Below is a small trained network, with its code and all its weights. Each question gives an input and a class and asks what happens when units are switched off, that is, made to give their printed mean instead of their output.

import numpy as np


def w(rows, s, z=0):
    codes = np.array(rows[::2]) - 128.0
    scale = np.full(codes.shape[1], s)
    scale[-1] = z or s
    return codes * scale


def norm(h):
    return h / np.sqrt((h * h).mean(-1, keepdims=True) + 1e-5)


def f(y):
    return y / 2 * (1 + np.tanh(0.7978845608 * (y + 0.044715 * y**3)))


def log_softmax(a):
    a = a - a.max(-1, keepdims=True)
    return a - np.log(np.exp(a).sum(-1, keepdims=True))


def net(x, mask):
    res = np.array(x, float).reshape(1, 3) / 4 @ E
    u = 0
    for l in range(3):
        y = f(norm(res) @ A[l][:, :-1].T + A[l][:, -1])
        res = res + np.where(mask[u : u + 9], y, B[l][:, -1]) @ B[l][:, :-1]
        u += 9
    return log_softmax(norm(res)[-1] @ U[:, :-1].T + U[:, -1])


A, B = {}, {}
E = w([
[253,106,75,196,134],'x0',
[228,143,141,77,115],'x1',
[104,168,40,111,69],'x2',
],0.0053)
A[0] = w([
[169,139,157,196,184,74],'L0N1',
[178,87,198,156,173,175],'L0N2',
[145,89,76,207,151,92],'L0N3',
[165,190,184,3,119,118],'L0N4',
[99,161,118,73,67,59],'L0N5',
[202,176,95,189,195,136],'L0N6',
[205,170,130,125,152,77],'L0N7',
[122,158,190,120,172,231],'L0N8',
[124,75,165,191,184,2],'L0N9',
],0.012,0.0044)
B[0] = w([
[123,164,61,174,99,181],'L0N1',
[134,148,88,219,125,243],'L0N2',
[137,241,172,108,132,203],'L0N3',
[178,171,187,189,144,254],'L0N4',
[160,114,132,139,61,186],'L0N5',
[129,104,64,126,85,231],'L0N6',
[90,70,57,99,90,183],'L0N7',
[124,65,226,178,181,216],'L0N8',
[254,139,48,80,164,164],'L0N9',
],0.011,0.0064)
A[1] = w([
[123,168,68,252,37,184],'L1N1',
[125,211,59,155,172,66],'L1N2',
[15,80,126,179,73,199],'L1N3',
[100,133,113,33,105,230],'L1N4',
[132,85,201,153,210,96],'L1N5',
[115,130,181,153,123,192],'L1N6',
[138,140,36,158,135,172],'L1N7',
[181,19,112,131,158,253],'L1N8',
[116,132,168,114,96,190],'L1N9',
],0.011,0.0031)
B[1] = w([
[104,71,224,80,186,248],'L1N1',
[108,194,130,187,143,162],'L1N2',
[255,97,92,157,122,161],'L1N3',
[160,103,172,87,152,142],'L1N4',
[102,134,81,138,217,166],'L1N5',
[183,129,67,58,127,157],'L1N6',
[96,150,135,123,99,181],'L1N7',
[38,130,95,37,74,152],'L1N8',
[157,68,76,177,98,144],'L1N9',
],0.0085,0.014)
A[2] = w([
[188,179,127,64,173,177],'L2N1',
[122,47,133,84,118,196],'L2N2',
[105,66,60,111,210,67],'L2N3',
[41,143,124,106,245,2],'L2N4',
[167,182,144,108,64,174],'L2N5',
[102,185,198,104,130,56],'L2N6',
[174,30,64,161,112,116],'L2N7',
[108,156,70,144,123,106],'L2N8',
[172,101,154,241,153,123],'L2N9',
],0.012,0.0042)
B[2] = w([
[94,53,64,176,117,170],'L2N1',
[144,207,30,175,124,197],'L2N2',
[125,178,129,24,138,159],'L2N3',
[163,60,106,88,86,158],'L2N4',
[162,165,141,46,131,166],'L2N5',
[2,116,196,79,123,160],'L2N6',
[92,74,204,150,135,202],'L2N7',
[118,109,167,137,156,138],'L2N8',
[109,169,97,76,87,255],'L2N9',
],0.0088,0.0086)
U = w([
[135,93,84,35,200,227],'0',
[225,21,125,143,86,113],'1',
[93,254,85,185,147,146],'2',
[24,182,193,53,105,126],'3',
[164,133,223,191,223,90],'4',
[207,176,220,49,63,119],'5',
[44,71,112,199,74,157],'6',
[123,172,36,54,24,2],'7',
],0.021,0.0027)

Each question gives the input, the list of numbers given to net, and the class t.
The units are the neurons (one row each of A and B). Each row of codes is followed by its name. A weight is (code - 128) times the scale printed after its matrix; where a second scale follows, it is the last column's (A, B and U).
mask holds one flag per neuron, layer by layer. A switched-off neuron (its flag False) gives its mean, the last column of its row in B, instead of its output. The means were averaged over made-up inputs and are rounded, as every weight is.
A unit's drop is (log p(t) with every unit on - log p(t) with that unit switched off) / (log p(t) with every unit on - log p(t) with every unit switched off).
The circuit of an input: a set's keep is (log p(t) with only the set's units on - log p(t) with every unit switched off) / (log p(t) with every unit on - log p(t) with every unit switched off). Starting from the 12 units with the biggest drops (on a tie, the unit counted first), units are removed one at a time, each time the one whose removal leaves the highest keep (on an exact tie, the one counted first), for as long as the keep stays at least 0.8.
circuit, biggest first: the units of the circuit, biggest drop first
k most important neurons: the k neurons with the biggest drops, biggest first
k most important neurons of layer l: the k neurons of layer l with the biggest drops, biggest first
drop of u: that unit's drop, to one decimal
input [8,3,-1], class 6: 2 most important neurons of layer 0 : L0N7, L0N6
input [-7,7,0], class 4: 4 most important neurons : L0N4, L0N8, L1N5, L0N6
input [-5,-5,1], class 1: circuit, biggest first : L1N3
input [-1,1,5], class 5: circuit, biggest first : L0N5, L0N6
input [1,1,-4], class 6: 2 most important neurons : L0N2, L0N1
input [1,-2,-6], class 2: 3 most important neurons : L0N2, L0N1, L0N9
input [3,-1,-7], class 2: 2 most important neurons : L0N2, L0N1
input [7,7,-2], class 6: 2 most important neurons : L0N7, L0N2
input [5,0,0], class 2: 2 most important neurons of layer 0 : L0N3, L0N1
input [0,-2,7], class 1: 3 most important neurons : L0N9, L0N3, L1N3
input [-7,7,2], class 5: 3 most important neurons of layer 0 : L0N5, L0N4, L0N2
input [8,-1,-8], class 2: 3 most important neurons : L0N3, L0N2, L1N2
input [0,-2,6], class 1: 4 most important neurons of layer 0 : L0N9, L0N3, L0N4, L0N2
input [-8,6,-1], class 4: circuit, biggest first : L0N4
input [7,-1,-8], class 2: 2 most important neurons of layer 0 : L0N3, L0N2
input [-4,1,4], class 5: 3 most important neurons : L0N5, L0N4, L0N7
input [-1,-8,0], class 0: 2 most important neurons of layer 0 : L0N6, L0N5
input [0,-1,0], class 0: 2 most important neurons of layer 0 : L0N1, L0N2
input [2,6,0], class 6: 2 most important neurons of layer 0 : L0N7, L0N9
input [8,-2,5], class 3: most important neuron of layer 0 : L0N3
input [0,-7,-6], class 0: 2 most important neurons of layer 0 : L0N8, L0N4
input [2,8,5], class 7: 2 most important neurons of layer 0 : L0N7, L0N3
input [4,3,-7], class 6: drop of L0N2 : 0.3
input [7,6,-7], class 6: drop of L2N7 : 0.1
input [-4,-4,-5], class 0: drop of L0N6 : 0.0
